Below is a small trained network, with its code and all its weights. Each question gives an input and a target symbol and asks what happens when units are switched off, that is, made to give their printed mean instead of their output.

import numpy as np


def w(rows, s, z=0):
    codes = np.array(rows[::2]) - 128.0
    scale = np.full(codes.shape[1], s)
    scale[-1] = z or s
    return codes * scale


def norm(h):
    return h / np.sqrt((h * h).mean(-1, keepdims=True) + 1e-5)


def f(y):
    return np.maximum(y, 0)


def softmax(a):
    e = np.exp(a - a.max(-1, keepdims=True))
    return e / e.sum(-1, keepdims=True)


def log_softmax(a):
    a = a - a.max(-1, keepdims=True)
    return a - np.log(np.exp(a).sum(-1, keepdims=True))


def net(x, mask):
    ids = ['ΞΠΦΨΩαβδεηθλμστ'.index(c) for c in x.split()]
    T = len(ids)
    res = E[ids] + P[:T]
    r = norm(res)
    for j in range(2):
        rows = slice(2 * j, 2 * j + 2)
        q, k, v = (r @ M[0][rows].T for M in (Q, K, V))
        z = softmax(np.where(np.tri(T) > 0, q @ k.T / 2**0.5, -1e9)) @ v
        o = O[0][rows]
        res = res + np.where(mask[j], z, o[:, -1]) @ o[:, :-1]
    y = f(norm(res) @ A[0][:, :-1].T + A[0][:, -1])
    res = res + np.where(mask[2:6], y, B[0][:, -1]) @ B[0][:, :-1]
    return log_softmax(norm(res)[-1] @ U[:, :-1].T + U[:, -1])


Q, K, V, O, A, B = {}, {}, {}, {}, {}, {}
E = w([
[103,110,130,123,80,128,87,141],'Ξ',
[177,117,165,214,48,126,63,130],'Π',
[137,59,169,168,124,174,140,189],'Φ',
[60,124,137,144,90,147,103,75],'Ψ',
[83,117,188,145,44,130,112,84],'Ω',
[157,130,92,167,185,193,87,171],'α',
[148,149,76,203,142,212,82,98],'β',
[121,76,169,204,52,195,151,105],'δ',
[79,144,219,100,154,99,62,144],'ε',
[120,133,115,44,123,150,213,33],'η',
[105,132,159,167,201,171,105,117],'θ',
[191,131,95,149,56,232,132,140],'λ',
[250,87,104,64,197,194,250,178],'μ',
[125,216,163,53,113,166,137,60],'σ',
[238,250,131,21,129,184,90,178],'τ',
],0.014)
P = w([
[22,96,128,7,139,142,130,184],'0',
[113,90,156,69,127,184,73,121],'1',
[116,113,137,112,127,163,72,108],'2',
[50,191,124,164,126,145,148,168],'3',
[92,155,118,195,144,154,98,166],'4',
[144,59,144,155,129,161,93,131],'5',
],0.014)
Q[0] = w([
[118,213,116,181,129,73,196,165],'head 1',
[93,123,159,168,98,185,120,222],'head 1',
[47,253,119,206,103,79,248,217],'head 2',
[190,197,109,117,123,51,203,99],'head 2',
],0.0066)
K[0] = w([
[186,8,147,72,129,132,3,24],'head 1',
[150,227,168,136,160,254,177,74],'head 1',
[187,67,167,92,141,185,64,52],'head 2',
[51,53,110,91,115,68,63,107],'head 2',
],0.0085)
V[0] = w([
[179,36,67,156,87,151,192,171],'head 1',
[196,165,97,102,207,76,75,237],'head 1',
[152,187,162,112,67,158,66,157],'head 2',
[186,244,76,51,107,139,200,109],'head 2',
],0.011)
O[0] = w([
[78,88,49,200,91,94,175,220,163],'head 1',
[123,198,225,162,138,121,102,246,100],'head 1',
[243,101,94,20,130,105,31,236,255],'head 2',
[140,209,93,107,49,165,125,119,49],'head 2',
],0.011,0.0072)
A[0] = w([
[112,51,124,152,107,173,98,134,110],'neuron 1',
[91,198,121,170,77,134,70,91,254],'neuron 2',
[137,90,133,77,118,178,67,179,91],'neuron 3',
[101,178,106,254,82,150,200,151,192],'neuron 4',
],0.0096,0.0051)
B[0] = w([
[35,144,159,157,113,184,109,123,203],'neuron 1',
[187,96,146,74,166,196,250,160,184],'neuron 2',
[108,230,51,172,138,177,156,93,255],'neuron 3',
[186,43,141,75,162,139,136,138,202],'neuron 4',
],0.011,0.0091)
U = w([
[61,117,143,61,142,203,133,164,255],'Ξ',
[180,63,127,134,125,131,66,186,196],'Π',
[51,83,162,218,157,90,146,159,82],'Φ',
[110,116,138,127,133,117,147,77,79],'Ψ',
[103,98,130,92,111,114,129,88,77],'Ω',
[91,203,203,218,183,123,143,183,99],'α',
[90,165,125,183,137,149,139,100,62],'β',
[100,55,89,207,127,83,176,78,119],'δ',
[120,151,196,115,150,95,119,123,101],'ε',
[119,138,116,124,117,120,207,59,113],'η',
[117,140,215,183,231,140,150,68,94],'θ',
[103,149,37,161,57,162,134,157,38],'λ',
[154,93,138,121,146,132,251,183,132],'μ',
[171,183,146,64,122,152,161,65,23],'σ',
[172,223,163,88,87,88,141,181,96],'τ',
],0.011,0.0064)

Each question gives the input, a string of symbols that net reads in full, and the target symbol t.
The units are the heads (2 rows each of Q, K, V and O) and the neurons (one row each of A and B). Each row of codes is followed by its name. A weight is (code - 128) times the scale printed after its matrix; where a second scale follows, it is the last column's (O, A, B and U).
mask holds one flag per unit, heads first, then neurons. A switched-off unit (its flag False) gives its mean, the last column of its rows in O or B, instead of its output. The means were averaged over made-up inputs and are rounded, as every weight is.
A unit's drop is (log p(t) with every unit on - log p(t) with that unit switched off) / (log p(t) with every unit on - log p(t) with every unit switched off).
The circuit of an input: a set's keep is (log p(t) with only the set's units on - log p(t) with every unit switched off) / (log p(t) with every unit on - log p(t) with every unit switched off). Starting from all 6 units, units are removed one at a time, each time the one whose removal leaves the highest keep (on an exact tie, the one counted first), for as long as the keep stays at least 0.8.
units of the circuit, in order: the units of the circuit, biggest drop first
most important unit: the unit with the biggest drop
k most important neurons: the k neurons with the biggest drops, biggest first
heads that matter: for each layer, one digit per head in row order, 1 if its drop is at least 0.15 and else 0, layers parted by /
input λ α β, target λ: most important unit	head 1
input α δ θ, target α: heads that matter	10
input λ Π λ, target λ: units of the circuit, in order	head 1; neuron 4
input μ Π μ θ δ, target μ: heads that matter	01
input μ μ ε Ω, target μ: heads that matter	01
input ε λ Π α, target λ: heads that matter	11
input μ Π μ Π Π λ, target λ: units of the circuit, in order	neuron 3; neuron 4
input μ Π ε α λ ε, target α: heads that matter	10
input Ξ λ Π λ Π, target λ: units of the circuit, in order	head 2; head 1; neuron 4; neuron 3
input θ μ δ λ, target μ: 3 most important neurons	neuron 4; neuron 3; neuron 2
input θ μ α θ Π σ, target θ: heads that matter	01
input μ Π Π μ σ σ, target μ: heads that matter	11
input α μ δ α Π δ, target α: heads that matter	10
input τ Π μ α θ Π, target α: units of the circuit, in order	head 1; head 2
input Π λ α θ Π β, target θ: units of the circuit, in order	head 1; head 2
input Π Π δ, target δ: heads that matter	10
input μ Π Π μ, target Π: heads that matter	01
input Π Π τ λ Π, target τ: heads that matter	11
input θ λ λ δ Π, target λ: units of the circuit, in order	head 1; neuron 1
input λ Π μ δ λ θ, target δ: units of the circuit, in order	head 1
input λ Π Π β, target Π: units of the circuit, in order	head 2
input θ Π Π θ Φ μ, target θ: units of the circuit, in order	head 2; head 1
input μ Π Π, target μ: heads that matter	01
input Π Π Π α Π Π, target α: units of the circuit, in order	head 1; neuron 4
